Here is a tiny trained network, its code and every weight. The questions are about switching its units off for an input and a class, where a switched-off unit gives its printed mean instead of its output.

import numpy as np


def w(rows, s, z=0):
    codes = np.array(rows[::2]) - 128.0
    scale = np.full(codes.shape[1], s)
    scale[-1] = z or s
    return codes * scale


def f(y):
    return np.maximum(y, 0)


def log_softmax(a):
    a = a - a.max(-1, keepdims=True)
    return a - np.log(np.exp(a).sum(-1, keepdims=True))


def net(x, mask):
    res = np.array(x, float).reshape(1, 4) / 4 @ E
    y = f(res @ A[0][:, :-1].T + A[0][:, -1])
    res = res + np.where(mask, y, B[0][:, -1]) @ B[0][:, :-1]
    return log_softmax(res[-1] @ U[:, :-1].T + U[:, -1])


A, B = {}, {}
E = w([
[43,185,172,142,17,113,118,204,162,140,77],'x0',
[227,95,183,120,69,135,157,195,149,101,2],'x1',
[154,119,186,226,150,164,245,37,165,59,170],'x2',
[153,76,223,173,23,125,126,178,133,219,162],'x3',
],0.009)
A[0] = w([
[64,139,179,179,102,133,170,111,133,128,205,61],'N1',
[192,116,128,142,231,140,162,113,128,78,106,162],'N2',
[32,160,120,159,205,128,181,85,138,54,164,64],'N3',
[21,162,75,104,101,124,75,160,129,139,107,145],'N4',
[206,117,158,140,146,139,160,135,125,100,83,109],'N5',
[111,145,189,155,5,130,158,151,144,114,72,130],'N6',
[152,119,122,91,74,130,84,171,119,148,73,98],'N7',
[176,105,118,105,138,131,93,141,123,169,137,69],'N8',
[107,155,91,112,170,128,133,136,134,72,58,30],'N9',
[174,126,168,118,62,126,141,162,131,110,44,2],'N10',
[220,87,158,120,120,117,129,127,120,155,129,43],'N11',
[102,126,132,139,135,130,109,109,122,178,223,84],'N12',
],0.016,0.0054)
B[0] = w([
[121,109,199,36,48,115,135,58,92,151,132,194],'N1',
[118,155,61,118,102,194,167,28,123,131,158,234],'N2',
[146,172,40,200,180,165,168,76,149,93,96,249],'N3',
[142,181,31,92,124,111,163,91,144,100,20,225],'N4',
[125,133,47,134,127,59,105,30,135,112,162,191],'N5',
[135,129,215,138,44,151,83,120,125,105,176,244],'N6',
[133,157,122,139,68,20,159,73,157,85,67,208],'N7',
[115,54,138,91,200,162,176,127,90,195,135,156],'N8',
[105,82,59,140,159,139,49,210,120,164,153,185],'N9',
[123,64,222,203,128,157,203,138,114,174,171,214],'N10',
[124,183,88,153,184,113,133,186,159,93,103,174],'N11',
[131,72,113,165,118,61,70,169,141,137,255,193],'N12',
],0.016,0.021)
U = w([
[137,83,133,124,160,83,98,167,95,193,168,98],'0',
[116,124,144,166,112,174,107,133,117,135,130,67],'1',
[147,84,164,168,196,124,68,239,99,187,173,82],'2',
[129,176,88,131,152,130,153,97,134,125,117,164],'3',
[124,179,139,87,111,94,119,167,142,128,42,89],'4',
[141,112,202,147,45,115,138,89,117,138,159,188],'5',
[118,130,81,91,161,115,90,115,96,170,165,168],'6',
[137,121,252,117,83,200,118,137,78,145,138,3],'7',
],0.011,0.0061)

Each question gives the input, the list of numbers given to net, and the class t.
The units are the neurons (one row each of A and B). Each row of codes is followed by its name. A weight is (code - 128) times the scale printed after its matrix; where a second scale follows, it is the last column's (A, B and U).
mask holds one flag per neuron, in row order. A switched-off neuron (its flag False) gives its mean, the last column of its row in B, instead of its output. The means were averaged over made-up inputs and are rounded, as every weight is.
A unit's drop is (log p(t) with every unit on - log p(t) with that unit switched off) / (log p(t) with every unit on - log p(t) with every unit switched off).
The circuit of an input: a set's keep is (log p(t) with only the set's units on - log p(t) with every unit switched off) / (log p(t) with every unit on - log p(t) with every unit switched off). Starting from all 12 units, units are removed one at a time, each time the one whose removal leaves the highest keep (on an exact tie, the one counted first), for as long as the keep stays at least 0.8.
units of the circuit, in order: the units of the circuit, biggest drop first
unit that matters most: the unit with the biggest drop
k most important neurons: the k neurons with the biggest drops, biggest first
drop when u is switched off: that unit's drop, to one decimal
input [1,8,-7,-2], class 5: units of the circuit, in order : [N10]
input [2,-7,-4,5], class 6: units of the circuit, in order : [N12, N4, N3]
input [-2,1,-3,0], class 4: units of the circuit, in order : [N3, N2, N10]
input [4,-3,-4,-4], class 4: 2 most important neurons : [N2, N3]
input [-3,6,-7,-2], class 4: 4 most important neurons : [N7, N3, N2, N12]
input [-2,6,-4,-2], class 5: 2 most important neurons : [N3, N4]
input [-8,-1,1,4], class 6: 2 most important neurons : [N3, N4]
input [-4,8,-6,1], class 5: 3 most important neurons : [N10, N7, N3]
input [1,-2,-5,6], class 4: units of the circuit, in order : [N4, N10, N2]
input [5,4,8,-5], class 5: 2 most important neurons : [N6, N4]
input [-5,-4,-5,3], class 0: units of the circuit, in order : [N2, N12]
input [-5,5,-6,-5], class 6: 2 most important neurons : [N9, N3]
input [-5,-3,-5,0], class 6: 2 most important neurons : [N10, N6]
input [-4,-5,-4,2], class 2: unit that matters most : N2
input [-2,2,-1,-3], class 6: 3 most important neurons : [N3, N4, N7]
input [-7,8,-4,-8], class 6: 3 most important neurons : [N9, N3, N4]
input [4,4,-2,-6], class 4: 2 most important neurons : [N3, N2]
input [3,6,-5,-7], class 4: drop when N3 is switched off : 0.1
input [3,-4,-8,6], class 4: drop when N4 is switched off : 0.6
input [-7,-6,0,2], class 6: units of the circuit, in order : [N12]
input [5,4,1,-3], class 5: drop when N6 is switched off : 0.0
input [-7,0,-8,2], class 4: drop when N11 is switched off : 0.1
